Here is a tiny trained network, its code and every weight. The questions are about switching its units off for an input and a target symbol, where a switched-off unit gives its printed mean instead of its output.

import numpy as np


def w(rows, s, z=0):
    codes = np.array(rows[::2]) - 128.0
    scale = np.full(codes.shape[1], s)
    scale[-1] = z or s
    return codes * scale


def f(y):
    return np.maximum(y, 0)


def softmax(a):
    e = np.exp(a - a.max(-1, keepdims=True))
    return e / e.sum(-1, keepdims=True)


def log_softmax(a):
    a = a - a.max(-1, keepdims=True)
    return a - np.log(np.exp(a).sum(-1, keepdims=True))


def net(x, mask):
    ids = ['αβγζηλμξπω'.index(c) for c in x.split()]
    T = len(ids)
    res = E[ids] + P[:T]
    u = 0
    for l in range(2):
        q, k, v = (res @ M[l].T for M in (Q, K, V))
        z = softmax(np.where(np.tri(T) > 0, q @ k.T / 3**0.5, -1e9)) @ v
        res = res + np.where(mask[u], z, O[l][:, -1]) @ O[l][:, :-1]
        u += 1
        y = f(res @ A[l][:, :-1].T + A[l][:, -1])
        res = res + np.where(mask[u : u + 8], y, B[l][:, -1]) @ B[l][:, :-1]
        u += 8
    return log_softmax(res[-1] @ U[:, :-1].T + U[:, -1])


Q, K, V, O, A, B = {}, {}, {}, {}, {}, {}
E = w([
[71,227,59,129,53,177,229,108,165,166,124],'α',
[29,190,134,147,38,147,142,32,203,109,194],'β',
[119,40,54,100,84,61,234,68,134,209,190],'γ',
[186,98,181,189,147,48,179,95,148,139,162],'ζ',
[140,189,35,110,81,119,141,163,203,177,68],'η',
[201,187,108,201,204,139,82,82,39,148,97],'λ',
[203,67,192,133,202,187,204,175,188,69,3],'μ',
[21,207,62,111,104,80,58,89,107,76,78],'ξ',
[55,155,57,79,176,54,179,169,140,69,229],'π',
[114,70,40,163,39,109,37,57,203,54,239],'ω',
],0.0074)
P = w([
[154,166,55,89,82,166,253,191,81,73,145],'0',
[161,163,86,104,135,121,169,165,133,78,150],'1',
[145,158,86,132,134,116,151,157,168,85,132],'2',
[130,152,99,141,136,102,156,139,171,87,118],'3',
[127,143,93,159,133,100,150,134,177,101,107],'4',
[127,140,94,165,138,99,151,117,184,107,102],'5',
[116,140,102,168,142,100,153,105,182,110,97],'6',
[125,137,116,171,150,94,154,90,180,127,91],'7',
[122,145,119,180,155,90,154,80,176,129,94],'8',
[116,147,114,183,168,90,162,69,172,136,101],'9',
[112,151,124,187,189,88,171,70,172,141,111],'10',
[109,157,136,193,178,98,173,44,170,167,113],'11',
],0.0045)
Q[0] = w([
[158,236,2,152,181,38,222,114,100,147,146],'0.h1',
[140,151,143,51,130,168,81,191,35,183,178],'0.h1',
[136,164,58,182,161,61,205,68,206,77,87],'0.h1',
],0.0056)
K[0] = w([
[226,196,161,254,244,81,87,25,4,206,120],'0.h1',
[31,203,31,98,83,59,60,50,139,229,189],'0.h1',
[245,85,215,237,200,180,153,147,29,63,82],'0.h1',
],0.006)
V[0] = w([
[207,125,150,255,245,86,137,64,82,111,70],'0.h1',
[52,147,91,122,101,113,81,71,134,166,180],'0.h1',
[189,69,234,176,184,215,159,165,165,66,85],'0.h1',
],0.0053)
O[0] = w([
[118,86,199,221,135,150,80,135,51,253,140,253],'0.h1',
[187,126,116,58,119,162,162,125,60,74,115,68],'0.h1',
[62,87,218,200,119,126,89,68,232,153,133,162],'0.h1',
],0.0049,0.004)
A[0] = w([
[42,74,115,166,129,68,105,6,106,152,221,182],'0.n1',
[159,85,146,122,189,153,155,223,154,76,73,143],'0.n2',
[139,38,174,167,149,30,133,113,164,186,237,173],'0.n3',
[253,113,119,70,144,210,236,206,130,109,73,123],'0.n4',
[44,122,200,172,153,123,139,119,148,202,48,120],'0.n5',
[153,229,51,152,160,200,200,175,74,186,138,254],'0.n6',
[204,126,77,63,95,103,59,91,90,75,51,72],'0.n7',
[71,185,131,180,116,149,17,56,143,137,109,147],'0.n8',
],0.0062,0.0034)
B[0] = w([
[202,61,168,106,64,129,115,173,149,198,118,254],'0.n1',
[112,76,159,97,182,170,74,185,129,115,81,147],'0.n2',
[141,71,95,207,107,84,152,102,210,155,120,255],'0.n3',
[150,139,123,28,224,160,106,227,235,254,82,155],'0.n4',
[100,90,215,86,155,127,136,88,184,123,81,227],'0.n5',
[43,161,151,192,86,91,69,117,108,102,110,231],'0.n6',
[191,8,7,128,81,113,107,111,52,124,42,139],'0.n7',
[65,154,198,158,135,79,95,204,140,134,151,207],'0.n8',
],0.0065,0.0058)
Q[1] = w([
[245,186,56,9,213,246,200,44,8,14,212],'1.h1',
[204,172,112,74,220,234,112,71,13,66,206],'1.h1',
[12,34,187,254,24,12,36,184,251,244,28],'1.h1',
],0.0071)
K[1] = w([
[129,161,2,37,32,93,156,141,112,80,241],'1.h1',
[96,192,6,30,30,131,120,128,84,56,210],'1.h1',
[146,85,250,221,223,166,89,103,141,183,9],'1.h1',
],0.0069)
V[1] = w([
[89,115,94,199,66,2,227,102,136,62,167],'1.h1',
[233,60,114,81,128,138,200,199,158,233,113],'1.h1',
[44,94,108,20,142,198,188,125,161,64,107],'1.h1',
],0.0057)
O[1] = w([
[93,134,212,184,55,12,98,112,147,219,148,127],'1.h1',
[219,193,39,42,123,72,200,135,98,63,126,253],'1.h1',
[52,116,68,118,161,106,141,74,164,3,97,23],'1.h1',
],0.0053,0.0049)
A[1] = w([
[158,166,106,128,81,97,55,151,61,128,152,183],'1.n1',
[131,145,52,98,59,255,179,77,178,70,115,218],'1.n2',
[201,108,83,95,206,156,73,212,68,63,68,43],'1.n3',
[221,35,141,179,99,113,149,89,152,215,176,5],'1.n4',
[164,120,71,174,77,183,152,28,118,85,97,206],'1.n5',
[17,90,173,140,103,104,197,43,144,45,183,122],'1.n6',
[81,154,213,150,120,156,68,173,91,193,88,220],'1.n7',
[121,91,165,213,121,133,46,105,156,121,147,223],'1.n8',
],0.0059,0.0018)
B[1] = w([
[163,170,207,129,68,65,164,60,173,132,59,157],'1.n1',
[213,175,125,144,76,254,133,82,130,180,164,158],'1.n2',
[184,92,239,185,62,108,71,222,37,135,45,149],'1.n3',
[80,206,150,88,151,153,60,123,108,64,118,245],'1.n4',
[103,77,109,125,131,217,58,42,79,54,87,141],'1.n5',
[102,112,245,128,60,116,252,167,89,80,195,146],'1.n6',
[128,42,68,52,169,165,115,125,153,100,206,202],'1.n7',
[79,112,73,183,160,107,164,150,140,176,168,201],'1.n8',
],0.0062,0.011)
U = w([
[106,254,70,112,206,187,100,67,209,116,121,117],'α',
[121,172,197,157,95,213,184,84,67,93,167,134],'β',
[208,67,40,81,169,108,237,144,101,148,204,232],'γ',
[161,179,211,173,42,32,173,151,146,205,106,80],'ζ',
[198,94,164,132,111,189,113,200,148,129,80,104],'η',
[99,52,50,180,138,183,63,172,124,173,189,193],'λ',
[77,72,91,147,167,84,186,119,181,127,90,6],'μ',
[78,126,121,191,125,111,80,90,37,83,56,118],'ξ',
[56,176,151,8,204,94,75,194,112,17,159,154],'π',
[190,52,120,60,86,168,87,13,110,125,154,101],'ω',
],0.006,0.0024)

Each question gives the input, a string of symbols that net reads in full, and the target symbol t.
The units are the heads (3 rows each of Q, K, V and O) and the neurons (one row each of A and B). Each row of codes is followed by its name. A weight is (code - 128) times the scale printed after its matrix; where a second scale follows, it is the last column's (O, A, B and U).
mask holds one flag per unit, layer by layer, with each layer's heads first. A switched-off unit (its flag False) gives its mean, the last column of its rows in O or B, instead of its output. The means were averaged over made-up inputs and are rounded, as every weight is.
A unit's drop is (log p(t) with every unit on - log p(t) with that unit switched off) / (log p(t) with every unit on - log p(t) with every unit switched off).
The circuit of an input: a set's keep is (log p(t) with only the set's units on - log p(t) with every unit switched off) / (log p(t) with every unit on - log p(t) with every unit switched off). Starting from the 12 units with the biggest drops (on a tie, the unit counted first), units are removed one at a time, each time the one whose removal leaves the highest keep (on an exact tie, the one counted first), for as long as the keep stays at least 0.8.
circuit, biggest first: the units of the circuit, biggest drop first
k most important neurons: the k neurons with the biggest drops, biggest first
top k neurons in layer l: the k neurons of layer l with the biggest drops, biggest first
input β η γ π η γ ζ ω ξ π, target ζ: top 2 neurons in layer 1 : [1.n7 1.n1]
input μ ζ ξ ξ ω η β π π, target γ: circuit, biggest first : [1.h1 0.n4]
input η ξ π π β, target β: 2 most important neurons : [1.n6 0.n4]
input ω ζ α ζ η α, target ζ: circuit, biggest first : [1.h1]
input μ ζ λ ω α η, target α: 3 most important neurons : [0.n2 0.n1 0.n6]
input γ β ζ β ζ β η ω ζ η λ, target λ: circuit, biggest first : [1.h1 1.n7 0.n6 1.n8]
input β β γ γ η ζ ω, target ζ: circuit, biggest first : [1.h1 0.n3]
input μ ζ π ζ η, target α: circuit, biggest first : [1.h1 1.n2 0.n4]
input μ π π ζ, target μ: top 3 neurons in layer 0 : [0.n3 0.n1 0.n5]
input β ξ λ α, target λ: top 2 neurons in layer 0 : [0.n6 0.n1]
input ξ β ω, target ω: circuit, biggest first : [0.h1 0.n7 0.n8 1.n5]
input π π π ξ μ β α λ, target ξ: top 3 neurons in layer 1 : [1.n3 1.n7 1.n5]
input η μ ζ ξ η α, target β: 2 most important neurons : [0.n2 1.n6]
input ξ π ω, target ω: top 4 neurons in layer 0 : [0.n7 0.n8 0.n4 0.n3]
input α γ λ α ζ η π γ, target ζ: 2 most important neurons : [0.n3 1.n7]
input λ λ λ η ξ π ξ β ω, target λ: top 2 neurons in layer 1 : [1.n8 1.n7]
input γ α η, target η: top 2 neurons in layer 1 : [1.n3 1.n2]
input π ω ω γ, target γ: 3 most important neurons : [0.n4 1.n4 0.n8]
input η π β η γ, target γ: most important neuron : [0.n4]
input η π λ β γ, target λ: most important neuron : [0.n6]
input ζ λ α π ζ π ω ξ, target ζ: 2 most important neurons : [0.n3 1.n1]
input ξ ξ γ η β, target β: top 3 neurons in layer 0 : [0.n4 0.n1 0.n3]
input ζ α ω ζ γ π ξ, target ζ: 2 most important neurons : [1.n1 1.n4]
input α λ β π ζ ζ η μ η γ, target ω: top 2 neurons in layer 1 : [1.n5 1.n8]
